Rows, each with its class
[ -2 -31  -4 -22  -2  11   4   4   3  -8 -22  -4  -9  -7  -7 -18   5] => R
[-16 -18   0 -15   0   8  -8   5   4  -4 -20  -1 -13 -11 -13 -17  -1] => U
[-11 -22  -2 -21  -4   8   1   6   5  -6 -19  -8 -16 -16 -11 -18  -1] => U
[-12 -30  -1 -24   4  13  -4   5   5  -1 -16  -4 -12 -15 -13 -22  -8] => U
[  7 -20 -10 -16   1  -2   3   3  -1  -5  -8  -8  -6 -12  -7 -25   4] => R
[ -6 -29  -4 -19   0  10   1   8   1  -6 -14   0 -10  -9  -9 -21   3] => R
[ -7 -18  -7 -30   1   1   5   1  12 -11 -14  -4 -10 -16 -15 -26  -1] => U
[ -9 -32   2 -22  -8  15   4   6  -1  -1 -29 -11 -16 -10 -14 -12   3] => U
[-20 -20  -4   1   1   7 -14   3   5   3 -12  -2 -22  -8 -14 -17 -12] => R
[ -3 -20  -6  -1  -1   7 -12   6   3  -2  -5   0 -14  -6  -5 -23  -1] => R
[  0 -17  -6  -7  -2   7  -4   6   1  -5 -13  -5 -11  -7  -7 -20   7] => R
[-19 -21 -10  -2  -1   6 -13   1   5  -1  -9   1 -14 -10 -10 -27  -5] => R
[-10 -25 -17  -7  -2   4 -14   7   6   0   4  -1 -13  -7 -11 -30  -8] => R
[-10 -30  -2 -17 -10   8  -2   5  -1  -6 -25  -8 -19 -11 -13 -14   2] => U
[-16 -18  -8  -7  -2   8 -12   6   7   4 -13  -4 -14 -11 -13 -20  -6] => R
[-15 -28  -5   2   2  13 -14   6   0  -3 -12   6 -12  -6  -7 -19   0] => R
[ -9 -31   0 -20   0   8  -5   3   4 -16 -12   5  -8 -11  -8 -23   1] => R
[-20 -27   0 -11   0  14 -13   6   3  -2 -13   5 -12  -7  -7 -14  -6] => U
[ -3 -24  -8  -7  -3   9  -8   6   2   0  -8  -5 -11  -6  -8 -20  -2] => R
[ -8 -24  -4  -7  -8   8  -6   4  -1  -8 -25  -3 -17  -8 -13 -21   5] => U
[ -1 -25 -10 -17 -11   0   7   2   2   0 -26 -19 -24 -12 -15 -17   3] => U
[-16 -24   2 -15  -2   3  -2   3   4  -7 -20   3 -15  -3 -10 -16  -2] => U
[-13 -21  -5   0  -3   8 -15   4   2   4 -14  -3 -19  -7 -14 -20  -2] => R
[ -9 -23  -2 -15   4   8  -5   4   4  -8  -5   5  -5  -7  -3 -21  -3] => U
[ -4 -34  -7 -14  -8  10  -2   5  -4   2 -18 -10 -16  -8 -11 -20  -1] => R
[ -8 -19  -8  -9  -2   7  -7   2   6   2  -2  -3 -11 -14  -8 -19  -6] => R
[  0 -22  -2 -21   1   5   8   3   5  -8 -16  -7  -7  -8 -10 -14   1] => R
[ -4 -20  -8 -17  -6   1   1   3   9  -2 -17 -13 -12 -11 -15 -22  -1] => U
[ -8 -28  -8 -10  -2  10 -11   6   7  -6 -12  -6 -10  -8  -7 -24   1] => R
[-12 -23  -1  -6  -3   8 -10   8   3  -1   0   9  -7  -6  -5 -14  -8] => U
[ -6 -18  -9   0  -3   7 -12   5   4  -2   2   3  -2  -7  -2 -21  -4] => R
[-17 -20  -7  -2  -2  10 -16   7   3   3 -14   1 -20  -9 -10 -23  -1] => R
[-13 -20  -5 -19   1   7  -7   3  -7  -3 -15  -3 -10 -11 -12 -22  -6] => U
[ -5 -23  -8 -20  -5   4  -3  12   5  -1 -22 -15 -17 -14 -15 -23  -1] => U
[ -1 -21  -8  -9   1  11  -1   4   0 -11 -10   2  -8  -9  -2 -23   9] => R
[-10 -24  -7  -9  -4  11  -8   8   2   2 -12  -7 -11  -6 -11 -17  -2] => R
[ -4 -27 -10  -8  -2  13  -6  13   2   1 -13  -8 -11  -8  -8 -20  -4] => R
[  2 -18 -11 -20  -7  -4   5  -1   6   0  -7 -18 -11 -13 -18 -24  -4] => U
[ -4 -23  -3 -25  -5   3   0   3   3  -5 -19  -9  -9 -11 -15 -24  -2] => U
[ -9 -33  -3  -9  -9   6  -4   6  -7   3 -31 -11 -22  -9 -11 -15   1] => U
[  0 -23 -22 -18   4 -10   3   3   5 -15  -4   5  -3 -11  -3 -22   2] => R
[ -5 -34  -7 -17  -4  15  -6   8  -2  -4 -19  -9 -14  -8  -8 -18   4] => R
[ -7 -22  -8  -9  -9  11  -2   3  -3   5 -25 -16 -18 -13 -18 -13   3] => U
[ -1 -50  -4 -29   1   7   6  11   2 -10 -15  -5  -8 -10  -6 -18   0] => R
[ -1 -26  -4 -19 -11   9   1   4  -2  -3 -20 -15 -13 -11 -12 -17   5] => U
[ -7 -25  -6 -16 -10   7   2   5  -5   3 -21 -13 -14 -13 -14 -18  -5] => U
[-11 -25  -5  -8  -5  11  -6   5   1   2 -20  -8 -16  -9 -13 -19  -2] => R
[ -2 -27  -8  -6   0   9  -5   4   0  -6  -8   1 -11  -9  -5 -24   3] => R

Rows, each with its class
[  5   3   1  -4  -1  -4   3   0   3  -8   2   6  -4   9  -4 -12  -4] => T
[  2   5   5  -4  -1   2  10   0   3  -1  -5   6   7   5 -10 -20  -3] => C
[ 1  0 -7 -6 -2 -5  5  2  2 -6  5  7  3 11 -5 -7 -4] => C
[ 4 -5 -2 -2 -6 -5 -1  4  1 -3 -5  6  4  6 -8 -4 -2] => C
[  6  -4   8  -3  -8  -4  -2   4   7   3   9  10   3   5  -3 -10   3] => T
[ 5  0  4 -6 -3 -6  0  3  4  5 12 10 -2  2  4 -7 -1] => T
[ 2  4 -6 -9  2 -4  4  0  1 -5  8  6 -2  9 -1 -3 -5] => T
[ 3  3 25  2 -4 -1 -6  7  3 11 -6  6 -2 -2  7  1  0] => C
[ 5  6 -6 -5 -1 -1  4  4 -1 -6 12  2  4 11 -3 -6 -4] => T
[  9   1  12  -1  -7  -1  -7   5   7 -10  -2   7  -6   5  -6 -10   2] => T
[  3  -3 -10  -5   2  -6   9   0   2  -8   4   8   1  11  -3 -15  -7] => C
[ 4 10 -1 -4  0  2  0  3  1 -6  4 -2  2 11 -1  1 -6] => T
[  5  -7  -6  -1  -1 -11   2   3   3  -4  13  10  -2   5   0  -9  -4] => C
[ 3 -4 -7 -4 -4 -4  3  2  4  0 17  7  4  7 -4 -9  2] => C
[  2   3   0  -7  -2  -2   4   2   5   0  -1   9   4  10  -4 -10  -3] => C
[  9   0  -6  -4   1  -7   5   0   3 -21   2  10  -7  13  -7 -17  -7] => C
[ 3  8 -2 -7 -1 -1  2  1  1 -7  5  5  0 10  0 -7 -4] => T
[ 6  4  2 -2  0 -2  1  2  1 -7  6 -1 -2  7  2 -6 -4] => T
[ 4  4  1 -2 -5 -2  0  7  1  3 10  1  5  3 -1 -1 -1] => C
[ 5 -1  5  0 -2 -5 -1  1  4 -6 -1  8 -4  8 -3 -2 -1] => C
[  7   6  13   0  -3  -2  -1   4   6  -5   0   8   0   8  -2 -16  -2] => T
[ 5  8  1 -6 -3  3  0  2  2 -3 12  0  2  9 -4 -6 -1] => T
[ 6 -1  4 -2 -4 -5  1  6  2  4  5 11  2  4  0 -7 -4] => C
[ 2  4  5 -5 -1 -2  3  2  1 -2 -1  2  1  8 -3 -4 -4] => T

Rows, each with its class
[ 0  4  5 -3  5  2 -2  5  2  3 -8  1 -5 -1  3  5 -3] => FD
[-5 -1  2 -3  6  1  0  1  4  3  1  3 -5  1 -8  4 -2] => JH
[-2  0  3 -4  8  3 -3  5 -1  2 -3 -5 -2  1  0  7 -1] => FD
[  0  -5   4  -6   6   3  -4   2  -3   3  -1 -14   2   5   5  -1   1] => FH
[-5  1  8 -5  9 -4 -4  6  0  6 -6 -4 -8  5 -1  6 -2] => FD
[-2 -9  7 -2  6  2 -3 -2  7  4  6 -8 -1  5 -8  2  4] => FD
[ 9  0  2  2 -1  5 -2  2  3 -2  1 -4  1 -4  1  3  4] => SJ
[ -3  -1   6  -1   7   3   2   3   5   5   1  10  -7  -1 -13   8  -3] => FH
[  3  -5   4  -1   2   7  -1   4  -1   1  -2   2  -2 -10  -3   8  -2] => JH
[ -3  -4   6  -5   7   4  -5   3   0   1   0 -14  -1   5   3   2   0] => FH
[ 0 -8  2 -1  1  0  1 -3  3  1  8 -1  1  0 -8  1  2] => SJ
[ -4  -2   5   0   4  -1   0  -2   5   4   5   3  -4   3 -10   5   2] => FH
[10 -2  4  0  0  5 -1  2  3 -3 -1 -4  2 -7  4  0  4] => SJ
[-3  5  9 -6 10  3 -5  7  7  5 -6  1 -5  4 -5  9  1] => FD
[  7  -5   4   0   2   6  -5   1   1  -4   0 -11   4  -4   4   1   6] => SJ
[ 4 -9  4 -1 -1  7 -1  0 -1 -3  2 -6  1 -4 -1  4  3] => SJ
[ -7  -7   7  -3   8   1  -2   2  -1   7   1   0  -3   5 -11   5  -2] => JH
[-10  -1   6  -3   7   0  -1   3   5   7  -1   3  -7   5  -9   6  -2] => JH
[ -2  -7   6  -5   7   5  -4  -1  -4   1  -3 -11  -1   2   3   1   2] => FH

Rows, each with its class
[  2  -5  -7   0   5 -11   7  -2  -2  -7  -3  -9 -10   4   7  17  -4] => G
[ 6  1 -2  1  3 -7  8 -6 -2 -2 -2 -5 -6  8  9 12  0] => G
[ 2 -4 -3 -6  5 -6  8 -1 -3 -7  0 -3 -7  2  2 14 -7] => G
[ -4   0  -1   3   6   3   0   9  -1  -7   1   1  -8  11   8   8 -10] => G
[ 8 -2 -4 -1  2 -3  4 -9  1 -4  1 -7  2  2  5  4 -5] => G
[  1  -4  -6  -5   6  -6   5  -1  -3 -12   2  -8 -10   4   8  21  -1] => G
[ 3 -4  3 -4  1 -8  2 -1  1 -1  2 -6 -1 -1  1  6  2] => G
[ 11   3  -5  -3   4 -11   5  -9  -1  -5  -4  -9 -15   1   8   8  -1] => G
[ 7  1 -8  4 -1  0 -2  2 -3  0 -2 -1  3 -6  0 -3  1] => N
[ 4  1  3  1  0  6  0  2 -3  0  2  2  8 -3  5  8 -4] => N
[ 4 -5 -4 -5  2  5 11  1  2 -9 -1 -2 -8 -1  4 13 -9] => G
[ 1 -2 -2 -1  2  4 -4  5 -3  7  3  0 -1 -5 -7  6  1] => N
[ 2 -1  0 -6  4 -8  2 -2  1 -5 -2 -9 -7  3  8 16 -4] => G
[ 13  -4 -11  -9   1   3   3  -2   0  -6   0  -4 -19   4   3  22   0] => G
[  3  -4  -5  -6   0  -3   4   1   1  -9   0 -13 -17  -2  -1   7  -4] => G
[ 4  0 -2  3 -3  2  0 -1  3  2  0  0  5 -5 -8 -4  2] => N
[ 8 -4 -2  0  3  1  1 -2 -1  0  6 -2  4 -9 -2 -2  0] => N
[-1 -4 -6  3  3 -6  3  5 -2 -8 -1 -5 -4  5  7  5 -4] => G
[  6   0  -2   1   5  -3   6  -2   2  -4   2 -12   0   1  12   3  -3] => G
[ 4 -9 -5 -4  4 -4  4  0  3 -8  1 -1 -6  1  5 17  0] => G
[-2  1 -6 -3 -1  7  0 -1 -5 -1  2  8 -3 -2 -3  2  0] => N

Rows, each with its class
[  4  11  -8 -17  12  21  26  -1  -4  -6  -8  -4  -3  -8  -2  -7   4] => [23]
[  4   2  -1 -11   4   9  16  -2  -8   6 -14  -2   0   2  10   6   2] => [2]
[-3 12  6 -9  3 20  8 -2  2  4 -5 -4  6 -6 -2  1 -2] => [15]
[ 3 -3 -2 -8  3  0  7 -3 -1 -1 -6 -1 -5  0  0  2  7] => [2]
[ 3 14 -2 -6 10 13 23 -2 -1  0 -5  1  3 -3  0 -6  4] => [16]
[  8  15  -2 -12   8  -1  10  -2   9  11   2  -2   0 -11   2  -8   2] => [14]
[ 5 -7  0 -8  9 13 25 -3 -3 -5 -7 -3  0 -7  4  0 -1] => [16]
[  5  -4   3 -15   7   7  11   1  -9   1 -28  -4   3  -1   9   3  -2] => [7]
[-15  21   1 -15  13  30  19   2  -8   2  -5  -1   4 -11   4   1   1] => [14]
[  0  21  -2 -31   2  11  11  -4  -8   6   0  -5   4  -4   3   4  -2] => [2]
[  4  15  -3  -3   2  17  25  -4  -3  -3  -9  -7  -3  -3   2 -10   2] => [16]
[  2   3   0 -18   9  16  19  -4   8  -8  -9  -2   6  -8 -11  -5  -1] => [15]
[  4  13  -6 -10   5  15  24   0 -12  -2  -9  -3   5  -1   4  -3  -2] => [23]
[  4  13   2 -38   4   8  15   0  -9  18  -4   7   8  -7  17   3   5] => [14]
[  6  20  -3 -19  11  13  22  -2   2   5  -4  -3   1  -8   1  -6   4] => [23]
[ -1  13  -5 -12   7   6  17  -3  -5   6  -9  -4   2   1   9  -1   5] => [2]
[ -1  18  -5 -30   6  31  28  -4   0  -5  -8 -12   9 -14 -11   4  -3] => [15]
[  5  17  -1 -15  15  20  31  -1  -6  12  -9  -4   4  -8  10  -2   3] => [23]
[ -2   3   2 -14   3  15   8  -4  -4  -4  -8  -9   4  -7  -3   7   4] => [15]
[ -1  10   6  -9   8  12  13  -1   2   4  -6  -1   0  -8   1 -10   3] => [23]
[  2  40  -3  -4   3  30  37   0  -3  12  -4   1   8 -11  15  -4  -4] => [23]
[  1  18  -2  -9   6  15  26  12  -1   4  -3   0   2  -7   5 -12   5] => [23]
[  6   2   2 -17   8   6  18  -2   1   0 -11  -3   6 -11   0  -2   1] => [15]
[ -1  -2  -8 -16   6  21  27  -3  -9  -8 -11  -5   1  -5  -1   1   6] => [22]
[ -7   6   2 -15   1  32  29  -3 -12  -7 -13  -9   2  -7  -4   8  -1] => [20]
[ -1  -7   0 -10   4  12  13  -9   0 -11  -6  -3   3  -4  -6   3  -2] => [20]
[ 10   9   3 -13  12  -6  19   3   5   7  -1  -2   1 -11 -29  -4   6] => [23]
[  2   7  -3  -3   6  17  25   0  -7  -5 -11  -5  -1  -2   5  -4  11] => [2]
[  1  -1  -4 -16   3   5  20   2  -8   0 -11  -4   4  -1   3   2   7] => [2]
[  3   1  -2 -15   5   7  19  -4  -5  -8  -7  -7   1  -7  -6   1   5] => [22]
[  1  32  -2 -10  10  19  22  -7  -4  12   7  -4   8 -12  11  -2   2] => [23]
[  4  20   0 -21  21  19  32   1  -6  -2  -9  -5   2  -8   0  -6   5] => [23]
[  3   7   3 -32   6   7  18   1  -2  -7  -9  -7   5  -7 -13  16   6] => [15]
[  4   7  -3 -14   9   6  19   0  -4   2  -7  -8   0 -10   0  -1   4] => [23]
[  1  15  -3 -16   8  15  25  -2  -8   5  -8  -3  10  -1   5  -4   3] => [23]
[ 0 10  1 -7  5 16 21 -7 -4  2 -7 -6  1 -7  1 -8  0] => [16]
[  0   9   3 -19   9  23  28  -3  -9   0 -14  -2   3  -7   5   8   4] => [7]
[  2 -17   0 -13   1  11  16  -2  -3 -12 -11  -5  -2  -4   0   4   6] => [20]
[-12  -1  -4 -18   5  31  26  -9   0  -8 -10 -12   5  -6 -12   4   3] => [15]
[  1  -5   1 -15  -2   9   8  -5   4  -7  -4  -7  -7  -7 -18   4   5] => [15]
[-10  19  -2 -24   5  41  39  -4  -7 -18 -15 -12   8  -5 -13  -2   5] => [15]
[ 16   9   1 -14  -4  17   9  -5   3   4  -5  -6   3  -9  -3   6   3] => [15]
[-3  9 -1 -5  0 21 18  0 -9  0 -6 -8  3 -1  3  3  1] => [2]
[  3  32  -4 -14   9  21  22  -1  -4  17  -7  -3   7 -10  11   1  -7] => [14]
[ 1 -1  3 -5  5  3  1 -1 11 -1 -7  4 -1 -6 -8  2  1] => [15]
[ -7  20  -4 -22   4  24  21  -2  -1   4  -9  -9   2  -5   2   1   6] => [2]
[  1  11  -4 -17  11   5  25  -1  -8   5  -7  -4   5  -4   5  -6   0] => [23]
[ 15 -16   3 -24   1  18  10  -5   0  -6 -12 -12   0  -6  -9  10   7] => [15]
[ -3   1   1 -16   8  16  18   3  -3  -2  -3  -3   1 -20  -1   5  10] => [23]

Rows with their classes
[ 63  11 -14  31   8  19  -1   7  -5   1  -5   2  22   3  -2   6  -4] => LG
[ 42  -1 -11  12   5  15  -4  -5  -2  -1  -2   0   6  -2  -2   4   3] => FG
[36 -4 -9 11  2 13 -7 -5 -2 -2 -1  0  6  0  0  5  1] => FG
[ 39   3 -10   8   2  12  -8  -2  -5  -3   3   2   2  -4  -2   7   3] => FG
[ 38  -1  -9  16   6  17 -12   1  -3   0  -1   1  10   1  -6   6   3] => LG
[ 17  -2  -7   3  -3  12   6 -11  -1   3  -2  -3   4  -1  -2  -1   1] => GF
[ 46   3 -10  16   4  17  -5   0  -3   0  -1   3   7   0  -3   7   2] => FG
[ 45   6 -12  11  -4  18   9  -7  -6   5  -1   1  10  -2  -1   2   0] => GF
[ 41   5 -10   3  -1  13   2  -7  -5   2   3  -1   6  -4  -3   3   0] => GF
[11 -6 -2 -1  0 13  2 -7 -1  1 -2 -2 -6  0  2  1  3] => GF
[ 46   0 -10  14   3  14  -5  -1  -3   0   0   1  13  -3  -3   3  -1] => LG
[ 61   8 -13  12   4  13  -4  -1  -5   0   1   4  14  -8  -4   0   1] => FG
[51  4 -8 19  5 19 -4  0 -2 -4 -4  1 20 -2 -5  1 -2] => FG
[  5  -3 -10  -3  -2  16   6 -10  -2  -2  -2  -3   1  -1  -1   4   1] => GF
[-27 -11   1 -20  -7   2   2 -15  -2  -2   2  -4 -19   0   3   2   7] => GF
[33 -2 -9 14  4 14 -9 -5  0  0 -2  0  4  4 -1  8  4] => FG
[ 36   3 -10   8   4  16  -2  -2  -2  -1  -2   2   8  -2  -2   4   0] => FG
[39 -4 -6 13  6 15 -8  1 -3 -2 -2  1  4  1 -3  7  4] => FG
[27 -3 -4 10  2 10 -8 -5 -3  0 -2  0  6  5 -3  8  4] => FG
[ 49  -6 -12  15   2  16  -6  -4  -4   0   0   0   8  -4  -2   8   2] => FG
[ 38   0 -11  10   2  12  -5  -5  -3  -1   0   1   5  -3  -2   4   4] => FG
[25 -2 -8 11  3 12 -8 -4 -2 -2  1  0  4  1  0  5  5] => FG
[29  2 -9 15  4 14 -3  0 -2 -2 -1  1  9  1 -3  7 -1] => LG
[ 38   2 -11  17   5  17  -2  -2  -2   1  -2  -1  14   1  -3   6   2] => LG
[26 -2 -7  5  1 12 -5 -4 -1 -2  0 -1  5  0 -2  5  2] => FG
[18  0 -5  4 -3 17  8 -8 -1  1 -4 -3  3 -1  1  0  2] => GF
[ 45   0 -12  14   4  14  -7  -5  -2  -1   1   2   4  -1  -3   6   3] => FG
[ 33   0 -11  19   3  16  -2  -4  -3  -1  -2  -1   9   3   0   8   2] => FG
